Below are the code and all the weights of a small trained network. Each question names an input and a class and asks about switching units off, where a switched-off unit gives its printed mean instead of its output.

import numpy as np


def w(rows, s, z=0):
    codes = np.array(rows[::2]) - 128.0
    scale = np.full(codes.shape[1], s)
    scale[-1] = z or s
    return codes * scale


def f(y):
    return y / 2 * (1 + np.tanh(0.7978845608 * (y + 0.044715 * y**3)))


def log_softmax(a):
    a = a - a.max(-1, keepdims=True)
    return a - np.log(np.exp(a).sum(-1, keepdims=True))


def net(x, mask):
    res = np.array(x, float).reshape(1, 4) / 4 @ E
    y = f(res @ A[0][:, :-1].T + A[0][:, -1])
    res = res + np.where(mask, y, B[0][:, -1]) @ B[0][:, :-1]
    return log_softmax(res[-1] @ U[:, :-1].T + U[:, -1])


A, B = {}, {}
E = w([
[63,146,35,72,2,10,7],'x0',
[104,177,110,81,168,122,129],'x1',
[5,159,239,147,96,214,115],'x2',
[197,252,121,62,15,201,160],'x3',
],0.0097)
A[0] = w([
[95,94,116,158,140,112,129,121],'neuron 1',
[97,91,146,154,181,64,95,162],'neuron 2',
[205,177,120,66,49,175,160,160],'neuron 3',
[245,95,76,86,146,67,167,44],'neuron 4',
[154,235,132,119,83,132,173,252],'neuron 5',
[64,75,117,133,209,86,131,137],'neuron 6',
[197,119,163,127,200,176,183,47],'neuron 7',
[97,150,81,137,60,58,62,44],'neuron 8',
[72,141,238,109,95,145,116,12],'neuron 9',
],0.013,0.002)
B[0] = w([
[132,126,105,135,90,140,124,169],'neuron 1',
[158,107,106,147,60,145,143,210],'neuron 2',
[177,78,96,113,85,173,157,240],'neuron 3',
[28,104,152,74,143,147,21,219],'neuron 4',
[163,119,75,123,98,125,114,218],'neuron 5',
[170,71,46,160,94,171,149,225],'neuron 6',
[136,196,175,173,183,49,156,253],'neuron 7',
[146,251,197,169,166,81,186,218],'neuron 8',
[80,59,171,99,132,116,43,205],'neuron 9',
],0.012,0.017)
U = w([
[208,78,62,132,58,149,205,253],'0',
[153,196,201,161,167,57,221,49],'1',
[2,76,174,60,117,125,58,69],'2',
],0.0099,0.0026)

Each question gives the input, the list of numbers given to net, and the class t.
The units are the neurons (one row each of A and B). Each row of codes is followed by its name. A weight is (code - 128) times the scale printed after its matrix; where a second scale follows, it is the last column's (A, B and U).
mask holds one flag per neuron, in row order. A switched-off neuron (its flag False) gives its mean, the last column of its row in B, instead of its output. The means were averaged over made-up inputs and are rounded, as every weight is.
A unit's drop is (log p(t) with every unit on - log p(t) with that unit switched off) / (log p(t) with every unit on - log p(t) with every unit switched off).
The circuit of an input: a set's keep is (log p(t) with only the set's units on - log p(t) with every unit switched off) / (log p(t) with every unit on - log p(t) with every unit switched off). Starting from all 9 units, units are removed one at a time, each time the one whose removal leaves the highest keep (on an exact tie, the one counted first), for as long as the keep stays at least 0.8.
circuit, biggest first: the units of the circuit, biggest drop first
most important unit: the unit with the biggest drop
k most important neurons: the k neurons with the biggest drops, biggest first
drop when u is switched off: that unit's drop, to one decimal
input [4,6,5,-8], class 0: most important unit -> neuron 6
input [3,-1,4,-4], class 0: 3 most important neurons -> [neuron 4; neuron 7; neuron 6]
input [7,6,6,-7], class 0: 4 most important neurons -> [neuron 6; neuron 7; neuron 2; neuron 4]
input [0,-6,7,-7], class 0: 4 most important neurons -> [neuron 6; neuron 4; neuron 2; neuron 1]
input [7,3,0,-8], class 0: 3 most important neurons -> [neuron 6; neuron 2; neuron 7]
input [5,5,-8,-7], class 2: 3 most important neurons -> [neuron 4; neuron 3; neuron 5]
input [-4,-8,2,3], class 1: 3 most important neurons -> [neuron 6; neuron 7; neuron 2]
input [-7,8,-8,-1], class 2: 2 most important neurons -> [neuron 4; neuron 8]
input [-8,-1,-7,2], class 1: 2 most important neurons -> [neuron 7; neuron 9]
input [4,-2,3,3], class 1: 4 most important neurons -> [neuron 8; neuron 6; neuron 4; neuron 2]
input [-8,6,-2,6], class 1: 2 most important neurons -> [neuron 7; neuron 6]
input [4,-5,-8,-1], class 2: drop when neuron 8 is switched off -> 0.0
input [3,-7,1,0], class 1: drop when neuron 4 is switched off -> 0.1
input [8,5,-1,2], class 1: circuit, biggest first -> [neuron 8]
input [-1,-6,-8,-6], class 2: drop when neuron 4 is switched off -> 2.4
